Here is a tiny trained network, its code and every weight. The questions are about switching its units off for an input and a target symbol, where a switched-off unit gives its printed mean instead of its output.

import numpy as np


def w(rows, s, z=0):
    codes = np.array(rows[::2]) - 128.0
    scale = np.full(codes.shape[1], s)
    scale[-1] = z or s
    return codes * scale


def norm(h):
    return h / np.sqrt((h * h).mean(-1, keepdims=True) + 1e-5)


def softmax(a):
    e = np.exp(a - a.max(-1, keepdims=True))
    return e / e.sum(-1, keepdims=True)


def log_softmax(a):
    a = a - a.max(-1, keepdims=True)
    return a - np.log(np.exp(a).sum(-1, keepdims=True))


def net(x, mask):
    ids = ['αγηθξφ'.index(c) for c in x.split()]
    T = len(ids)
    res = E[ids] + P[:T]
    u = 0
    for l in range(2):
        r = norm(res)
        for j in range(3):
            rows = slice(3 * j, 3 * j + 3)
            q, k, v = (r @ M[l][rows].T for M in (Q, K, V))
            z = softmax(np.where(np.tri(T) > 0, q @ k.T / 3**0.5, -1e9)) @ v
            o = O[l][rows]
            res = res + np.where(mask[u + j], z, o[:, -1]) @ o[:, :-1]
        u += 3
    return log_softmax(norm(res)[-1] @ U[:, :-1].T + U[:, -1])


Q, K, V, O = {}, {}, {}, {}
E = w([
[94,106,147,164,161,105,127,221,92],'α',
[97,110,78,89,139,122,184,169,164],'γ',
[154,141,8,127,93,153,200,113,145],'η',
[155,108,88,129,158,114,131,126,106],'θ',
[75,219,48,144,173,59,58,165,181],'ξ',
[114,202,137,188,224,87,174,127,171],'φ',
],0.014)
P = w([
[189,79,122,131,183,10,163,126,139],'0',
[212,182,109,55,168,173,139,156,95],'1',
[150,135,135,121,117,12,127,68,117],'2',
[198,187,144,72,147,178,125,142,112],'3',
[140,85,88,188,112,95,100,140,137],'4',
[199,196,150,78,150,191,115,133,112],'5',
[15,168,211,159,104,136,251,129,128],'6',
],0.012)
Q[0] = w([
[210,186,40,54,203,151,147,159,29],'L0H0',
[107,108,76,234,135,85,169,153,124],'L0H0',
[112,10,152,139,100,83,29,45,210],'L0H0',
[228,153,40,98,114,145,162,207,95],'L0H1',
[123,161,160,17,120,209,40,224,83],'L0H1',
[120,153,155,150,186,116,228,152,98],'L0H1',
[154,181,105,124,149,36,145,213,110],'L0H2',
[71,98,81,253,12,75,184,57,99],'L0H2',
[82,156,155,221,119,86,197,150,126],'L0H2',
],0.0077)
K[0] = w([
[95,163,111,150,130,90,121,138,201],'L0H0',
[115,69,71,167,53,102,88,124,76],'L0H0',
[159,77,170,53,111,100,148,89,92],'L0H0',
[115,86,124,80,99,107,38,129,160],'L0H1',
[123,245,136,75,143,149,45,161,138],'L0H1',
[142,73,94,157,94,143,109,176,135],'L0H1',
[121,100,101,168,173,76,108,103,169],'L0H2',
[75,81,111,114,43,103,124,159,98],'L0H2',
[80,109,102,189,101,183,127,140,138],'L0H2',
],0.011)
V[0] = w([
[104,95,85,54,101,123,75,131,86],'L0H0',
[160,110,165,143,17,89,219,181,117],'L0H0',
[89,131,66,109,144,122,59,93,95],'L0H0',
[79,2,187,121,12,132,158,91,64],'L0H1',
[83,137,78,120,121,82,40,168,172],'L0H1',
[93,126,122,59,156,158,175,197,28],'L0H1',
[110,121,86,71,111,111,204,113,102],'L0H2',
[149,176,88,83,140,122,159,86,151],'L0H2',
[79,75,110,122,151,114,177,141,80],'L0H2',
],0.0068)
O[0] = w([
[68,192,147,156,81,64,147,143,153,99],'L0H0',
[137,185,106,188,153,117,123,59,2,119],'L0H0',
[136,132,205,160,42,87,151,200,216,132],'L0H0',
[170,124,99,183,233,34,105,149,152,2],'L0H1',
[124,119,181,200,63,144,76,160,180,152],'L0H1',
[120,117,118,86,222,242,137,96,196,156],'L0H1',
[5,146,192,96,154,141,11,106,117,155],'L0H2',
[140,88,151,149,157,145,110,192,185,167],'L0H2',
[19,99,123,94,121,131,57,137,137,158],'L0H2',
],0.006,0.009)
Q[1] = w([
[92,173,217,55,137,168,162,61,82],'L1H0',
[88,140,155,127,59,9,143,92,139],'L1H0',
[75,142,121,190,113,202,121,149,151],'L1H0',
[91,176,59,79,139,96,130,114,154],'L1H1',
[34,125,85,169,81,120,127,116,190],'L1H1',
[149,116,92,194,152,92,117,82,146],'L1H1',
[93,87,141,202,121,101,145,152,153],'L1H2',
[170,54,164,77,164,198,188,181,146],'L1H2',
[179,88,47,103,165,168,84,181,110],'L1H2',
],0.011)
K[1] = w([
[168,72,70,177,131,198,144,197,167],'L1H0',
[95,46,61,149,167,66,150,121,87],'L1H0',
[72,197,143,208,70,111,76,129,143],'L1H0',
[143,1,129,152,127,118,159,106,123],'L1H1',
[75,123,94,216,97,61,203,116,135],'L1H1',
[128,139,222,116,122,121,169,83,92],'L1H1',
[83,188,78,119,41,106,63,113,149],'L1H2',
[169,177,181,177,132,149,189,145,165],'L1H2',
[143,194,221,95,168,114,193,37,141],'L1H2',
],0.0095)
V[1] = w([
[146,54,58,96,93,71,13,133,136],'L1H0',
[208,128,137,153,128,146,68,137,80],'L1H0',
[190,83,204,118,173,87,132,7,214],'L1H0',
[77,112,142,155,152,31,145,133,106],'L1H1',
[135,171,174,187,149,111,211,107,152],'L1H1',
[153,125,75,73,148,208,115,184,116],'L1H1',
[147,254,148,168,172,21,126,182,199],'L1H2',
[85,180,202,144,137,113,117,168,125],'L1H2',
[148,53,227,97,173,124,126,163,105],'L1H2',
],0.0086)
O[1] = w([
[205,193,195,140,99,161,70,150,177,241],'L1H0',
[182,172,60,138,20,104,179,186,163,65],'L1H0',
[63,123,179,59,121,198,159,172,105,73],'L1H0',
[134,89,75,172,57,147,157,144,122,254],'L1H1',
[77,124,92,103,112,144,91,174,71,21],'L1H1',
[160,143,149,153,157,104,132,125,179,219],'L1H1',
[167,160,153,100,254,169,216,84,211,180],'L1H2',
[124,124,64,149,141,116,138,84,180,86],'L1H2',
[87,137,147,242,53,116,140,130,209,204],'L1H2',
],0.0084,0.0027)
U = w([
[69,106,142,228,213,193,36,81,134,3],'α',
[44,80,79,91,125,188,187,135,80,140],'γ',
[184,91,1,203,138,58,175,127,118,216],'η',
[181,140,125,91,178,90,69,162,46,177],'θ',
[139,153,154,151,68,229,132,216,159,44],'ξ',
[186,114,113,98,227,115,201,110,185,217],'φ',
],0.006,0.0024)

Each question gives the input, a string of symbols that net reads in full, and the target symbol t.
The units are the heads (3 rows each of Q, K, V and O). Each row of codes is followed by its name. A weight is (code - 128) times the scale printed after its matrix; where a second scale follows, it is the last column's (O and U).
mask holds one flag per head, layer by layer. A switched-off head (its flag False) gives its mean, the last column of its rows in O, instead of its output. The means were averaged over made-up inputs and are rounded, as every weight is.
A unit's drop is (log p(t) with every unit on - log p(t) with that unit switched off) / (log p(t) with every unit on - log p(t) with every unit switched off).
The circuit of an input: a set's keep is (log p(t) with only the set's units on - log p(t) with every unit switched off) / (log p(t) with every unit on - log p(t) with every unit switched off). Starting from all 6 units, units are removed one at a time, each time the one whose removal leaves the highest keep (on an exact tie, the one counted first), for as long as the keep stays at least 0.8.
units of the circuit, in order: the units of the circuit, biggest drop first
unit that matters most: the unit with the biggest drop
which heads matter: for each layer, one digit per head in row order, 1 if its drop is at least 0.15 and else 0, layers parted by /
input θ φ γ γ, target φ: unit that matters most	L1H1
input α θ θ α, target α: which heads matter	010 / 111
input η ξ η, target θ: which heads matter	000 / 001
input θ η η γ α, target θ: which heads matter	000 / 001
input α θ φ, target η: which heads matter	100 / 010
input φ φ α η, target φ: which heads matter	000 / 010
input η θ φ θ ξ γ α, target φ: which heads matter	000 / 001
input ξ φ γ θ η, target α: units of the circuit, in order	(L1H0 L0H0)
input η θ ξ, target θ: units of the circuit, in order	(L1H2 L0H2)
input γ φ η, target α: units of the circuit, in order	(L1H0 L0H2)
input θ θ γ, target ξ: which heads matter	000 / 100
input φ α θ, target γ: which heads matter	100 / 100
input θ α θ θ φ φ φ, target γ: units of the circuit, in order	(L1H1 L1H0)
input θ ξ α, target ξ: unit that matters most	L1H0
input η η α ξ φ, target η: units of the circuit, in order	(L0H1 L1H1)
input θ θ θ γ φ, target ξ: which heads matter	000 / 110
input θ η θ φ η γ α, target θ: units of the circuit, in order	(L1H2 L1H0)
input θ θ ξ, target ξ: which heads matter	001 / 100
input θ η φ η ξ, target γ: which heads matter	000 / 100
input γ θ γ φ α η η, target η: which heads matter	000 / 100
input θ θ φ α γ, target γ: units of the circuit, in order	(L1H0)
input θ α θ γ θ η φ, target ξ: units of the circuit, in order	(L1H0 L1H1 L0H1)
input γ α η θ α α ξ, target η: units of the circuit, in order	(L1H0 L0H2)
input α θ θ θ φ η, target φ: units of the circuit, in order	(L1H1 L0H0)
